Each row is followed by its group and then its class within the group.
[-0.48, 1.54, -0.58, 0.31, -0.55, 0.60, 0.54, -0.70, -0.82, -0.39, 0.23, 1.62, -0.01, 1.51, 0.68, 0.63, -0.29, 1.10, 1.82, -0.02, -0.12, -2.33, 0.27, -1.04, 1.35, 1.62, 0.20, 0.14, 0.57, 0.03, -1.09, -1.11, -0.29, -0.06, -0.72, -0.31, -0.95, 0.96, -0.83, -0.77, 0.78, 0.45, 0.35, -0.69, 0.60, -1.23, -6.30, -0.18, -1.21, -0.11, 0.50, -0.04, 0.15, 1.18, -0.73, 0.32, 0.01, -1.16, -0.77, -1.51, 0.18, 0.25, -0.68, -0.38, 0.51, 0.41, 0.39, 1.31, -2.72, 0.40, -0.37, 1.71, 2.06, 0.12, -0.30, 0.77, -0.44, -0.11, 3.53]
<15> (24)
[-0.78, 0.24, -0.67, -0.30, 0.54, 1.12, 0.41, -1.23, -0.61, -1.43, 0.02, -0.67, 0.11, 0.21, -0.25, -0.22, 0.46, -0.39, 1.70, -1.17, -0.62, -1.23, -0.02, 0.17, -0.39, -0.02, 0.25, 0.06, -0.57, 0.37, -0.30, -1.28, -0.15, 0.04, -1.01, -0.74, -0.23, 0.15, -0.08, 0.25, -1.45, 0.26, 0.02, 0.33, 0.44, 0.39, -2.73, -0.08, 0.02, 0.20, -0.41, -1.63, 0.50, -0.02, 0.04, 0.49, 0.13, -0.51, -2.11, -1.25, 1.40, 0.99, -0.43, 0.65, -0.49, -1.03, -0.13, 1.24, -2.10, 0.13, -0.28, 0.20, 0.36, 0.28, -0.17, -0.08, -0.56, 0.60, 2.67]
<18> (35)
[-0.07, 1.44, -0.35, 0.28, 0.01, 1.75, 0.53, -0.18, -0.63, 0.13, 0.54, 0.42, -0.34, 2.12, 0.76, 0.55, -0.49, 1.60, 1.74, -0.34, 0.70, -1.87, 0.31, -1.02, 1.04, 1.90, -0.31, 0.26, 0.54, -0.13, -0.81, -1.61, -0.57, -0.39, -0.81, 0.16, -0.78, 0.59, -0.80, -1.41, 0.69, 0.29, -0.30, -0.51, 0.18, -0.56, -6.30, -0.05, -1.57, 0.20, 0.92, -0.35, -1.89, 1.30, -0.28, 0.60, -0.02, -1.25, -1.55, -0.69, 0.54, 0.22, -0.20, -0.17, 0.84, -0.03, 0.34, 0.87, -2.29, 0.99, 0.17, 2.75, 2.04, 0.21, 0.11, 0.40, -0.72, -0.56, 5.77]
<15> (24)
[0.00, -0.24, 1.76, -0.26, -1.17, 0.53, 0.88, 0.52, -0.49, -0.46, 0.72, 0.57, 0.27, 0.86, -0.17, 0.45, 0.04, -0.27, 0.37, -0.26, 0.57, 1.38, -1.15, 1.60, -1.84, 1.05, -0.41, -0.84, 0.52, -0.21, 2.26, 2.25, 0.01, -0.15, 1.92, 0.12, 0.56, 0.38, -0.65, -1.68, -0.74, 0.33, -0.53, -0.18, -0.44, 0.82, 6.30, -0.64, -0.11, 0.70, -0.56, -2.19, 1.48, -0.68, 0.34, -0.17, -1.11, 1.20, -0.31, -2.27, -0.87, -0.67, -0.05, 0.61, 0.50, 1.06, 0.47, -1.04, -0.92, -0.16, -0.54, -0.01, -1.75, 0.38, 1.01, -1.66, 0.91, -0.58, -3.36]
<21> (37)
[0.06, -0.12, 0.97, -0.21, -0.34, 0.20, 0.66, 0.17, -0.51, -0.47, -0.22, -0.35, 0.24, 0.91, -0.37, -0.04, 0.14, -0.41, 0.53, -0.47, 0.25, 1.57, -0.91, 0.71, -1.25, 0.65, -0.18, -0.54, 0.73, -0.44, 1.39, 1.21, 0.15, -0.08, -0.16, 0.41, 0.27, 0.27, -0.38, -1.06, -0.74, 0.34, -0.65, 0.40, -0.65, 0.23, 4.54, -0.44, 0.01, 0.14, -0.37, -1.64, 0.99, -0.56, 0.11, -0.08, -0.89, 0.16, -0.54, -1.34, -0.56, -0.31, -0.20, 0.42, 0.06, 0.32, 0.45, -0.75, -0.39, 0.35, -0.38, 0.14, -1.59, 0.11, 0.46, -1.09, 1.24, 0.12, -1.25]
<21> (37)
[-0.46, -0.07, 0.54, -0.02, -0.10, 0.64, -0.30, -0.86, -0.67, 1.30, 0.46, -0.08, 0.36, 2.34, 0.45, -0.03, -0.15, -0.32, 0.05, -0.10, -0.05, 0.46, -1.00, 1.21, -1.55, 0.97, -0.15, -0.25, 0.15, -0.72, 1.39, 0.73, 0.06, 0.32, 0.32, 0.80, 0.20, 0.35, 0.14, -1.24, -0.58, 0.01, -0.66, -0.54, -0.35, -0.70, 3.86, 0.90, -1.56, 0.13, -0.44, -0.84, 1.12, -0.49, -0.31, -0.83, -0.06, 0.83, -0.22, -3.47, -1.04, -0.13, -0.64, 0.32, -0.06, 0.17, 1.35, -1.85, 2.77, 1.64, 0.06, 0.61, 0.08, 0.56, -0.46, -0.58, 0.52, -0.22, -0.74]
<23> (20)
[-0.23, 1.25, -0.11, 0.46, -0.89, 1.00, 0.83, 0.56, -1.09, -0.39, 0.89, 1.70, -0.06, 2.81, 0.89, 1.33, -0.48, 2.12, 2.20, -0.62, -0.07, -1.79, 0.54, -0.86, 1.41, 1.95, 0.30, 0.00, 0.42, -0.29, -0.86, -1.54, -0.08, 0.13, -0.42, -0.99, -1.44, 1.13, -1.52, -1.25, 0.76, 0.52, 0.39, -0.70, 0.63, -0.45, -6.30, -0.13, -2.02, 0.31, 0.57, -1.01, 0.70, 2.08, -0.68, 0.82, -0.69, -0.70, -0.81, -1.48, -0.26, -0.23, -0.47, 0.02, 0.83, 0.72, 0.94, 1.10, -3.13, 0.72, 0.21, 2.78, 1.61, 0.27, -0.17, 0.56, -0.21, -0.84, 3.95]
<15> (24)
[0.31, 0.53, 0.84, -0.19, -0.79, 0.18, 1.40, -0.12, -0.06, -0.42, 0.12, 0.97, -0.30, 0.38, -0.13, 0.59, -0.09, -0.07, -0.38, 0.21, 0.21, 0.71, -0.99, 0.45, -1.37, 1.35, -0.16, -0.46, 0.52, -0.11, 1.27, 1.79, -0.18, -0.83, 1.79, -0.64, 0.20, 0.43, -0.86, -2.18, 0.47, 0.09, -0.07, 0.18, -0.89, -0.39, 6.30, -0.56, -0.61, 1.02, -0.53, -0.57, 1.25, -0.12, 0.45, -0.54, -1.16, 1.27, -0.20, -1.23, -0.21, -0.47, -0.33, 0.09, -0.14, 1.50, -0.68, -0.53, -1.97, -0.17, -0.45, 1.04, -1.61, 0.03, 0.87, -0.53, 0.67, -0.23, -2.26]
<21> (37)
[-0.09, 0.12, 0.81, 0.09, -0.18, 1.36, -0.93, -0.09, -0.65, 0.97, 0.71, 0.04, 0.30, 3.11, 0.50, -0.50, -0.64, -0.27, -0.23, -0.26, 0.15, 0.33, -1.05, 0.66, -2.12, 0.94, -0.03, -0.60, 0.71, -0.93, 1.56, 0.48, -0.09, 0.80, 0.66, 1.01, 0.06, 0.49, 0.03, -1.40, -0.66, 0.15, -0.58, -0.27, -0.37, -0.33, 3.62, 0.59, -1.49, 0.32, -0.38, -1.24, 1.24, -0.37, -0.36, -0.52, 0.62, 0.44, -0.20, -3.53, -1.01, -0.25, -0.93, 0.40, -0.24, 0.05, 1.15, -1.98, 1.97, 1.48, 0.01, 0.58, -0.02, 0.19, -0.20, -0.96, 0.64, 0.01, 0.30]
<23> (20)
[-0.62, 0.17, 0.93, 0.24, -0.51, 0.78, 0.03, 0.50, -1.06, -0.49, 0.39, 0.76, 0.30, 2.37, 0.08, -0.06, -0.64, 0.54, 1.02, -0.43, -0.26, 1.26, -0.72, 0.81, -0.95, 1.18, 0.34, -0.27, 1.15, -0.70, 0.88, -0.37, 0.85, 0.21, 0.60, 0.88, -0.15, 0.76, 0.03, -1.39, -0.49, 0.23, -0.59, -0.20, 0.45, 0.36, 0.60, -0.40, -1.98, -0.01, -0.19, -1.96, 0.42, 0.37, -0.06, -0.20, -0.45, 0.16, -0.65, -2.97, -0.39, -0.62, -0.30, 0.65, 0.15, 0.16, 2.47, -1.19, 0.61, 0.91, -0.34, 0.98, -1.38, 0.33, -0.86, -0.43, 0.49, 0.49, -0.06]
<23> (34)
[-0.37, 0.36, 0.63, 0.19, -0.56, 2.03, 1.50, -0.69, -0.08, -2.20, -0.02, -0.37, -0.02, 0.86, -0.24, -0.69, 0.28, -0.28, 1.83, -1.42, -0.07, 0.11, -0.06, -0.84, -0.45, -0.37, 0.50, -0.55, 0.52, 0.39, 0.06, -0.58, -0.29, -0.05, -0.48, -0.69, -1.08, 0.54, -0.62, 0.48, -0.43, 0.40, -0.31, 0.23, 0.29, 1.16, -1.79, -0.23, 0.37, 0.79, 1.09, -2.32, 0.94, 0.67, -0.09, 0.10, 0.07, -0.63, -2.57, -0.80, 1.32, 0.43, 1.29, 0.69, -0.20, -1.36, -0.08, 0.62, -2.08, 0.32, -0.30, 0.06, -0.47, 0.23, 0.60, -0.61, -0.26, 0.35, 6.30]
<18> (22)
[-0.65, -0.10, 1.94, -0.92, -0.57, 0.46, 0.81, -0.63, 0.15, -0.22, 0.96, 0.19, 0.27, 0.10, -0.56, 0.25, -0.04, -0.51, 0.98, -0.52, 0.24, 0.07, -0.83, 1.17, -1.72, 0.15, -0.21, 0.36, 0.46, -0.31, 1.17, 2.25, 0.18, -0.22, 1.12, 0.01, -0.01, -0.15, -0.36, -1.82, -1.50, 0.25, 0.29, -0.37, 0.27, 0.85, 6.30, -0.23, 0.14, 0.28, -0.83, -1.37, 0.50, -0.18, 0.74, -0.45, -1.02, 0.54, -1.33, -0.56, -0.76, 0.18, 0.23, 0.62, -0.18, 0.32, -0.27, 0.13, -1.29, 0.08, -1.04, -0.40, -0.69, 0.33, 0.89, -1.22, 0.54, -0.41, -3.80]
<21> (31)
[0.10, 0.01, 0.75, 0.09, -0.50, 1.13, -0.65, -0.07, -0.92, 0.59, 0.45, 0.76, 0.05, 2.45, 0.11, -0.69, -0.33, -0.70, 0.77, -0.33, -0.11, 0.65, -0.54, 0.99, -1.73, -0.43, 0.19, -0.27, 0.98, -1.00, 1.25, 0.64, 0.73, 0.07, 0.41, 1.03, -0.81, 0.68, 0.18, -1.72, -0.67, 0.24, 0.00, -0.27, 0.55, -0.45, 3.03, 0.18, -1.58, -0.26, -0.24, -1.13, -0.21, -0.14, 0.06, -0.90, 0.16, 0.33, -0.34, -3.31, -0.70, -0.26, -0.56, 0.07, 0.33, 0.07, 1.80, -0.79, 2.07, 1.39, -0.09, -0.33, -0.45, 0.38, -0.69, -0.95, 0.81, 0.03, -1.14]
<23> (34)
[-0.05, 0.45, 0.51, 0.15, -0.60, 1.85, 1.93, 0.30, -1.28, -2.81, -0.51, -0.47, 0.32, 1.06, 0.05, -0.80, 0.03, 0.23, 1.47, -1.12, -0.47, 0.81, -0.09, -1.29, -0.03, 0.89, 0.75, -0.73, -1.01, 0.40, 0.62, -1.13, 0.14, -0.11, -0.40, -0.42, -0.70, 0.68, -0.48, 0.85, 0.37, 0.39, -1.45, 0.15, -0.26, 0.60, -2.13, -0.53, 0.59, 0.42, 0.28, -2.46, 1.29, 0.04, -0.77, 0.38, 0.20, -1.00, -1.78, -2.17, 1.30, -0.28, 0.67, 0.71, -0.05, -0.58, 0.71, -0.70, -2.23, 0.01, -0.50, 0.26, -1.41, 0.20, 0.42, -0.11, -1.01, 0.69, 6.30]
<18> (22)
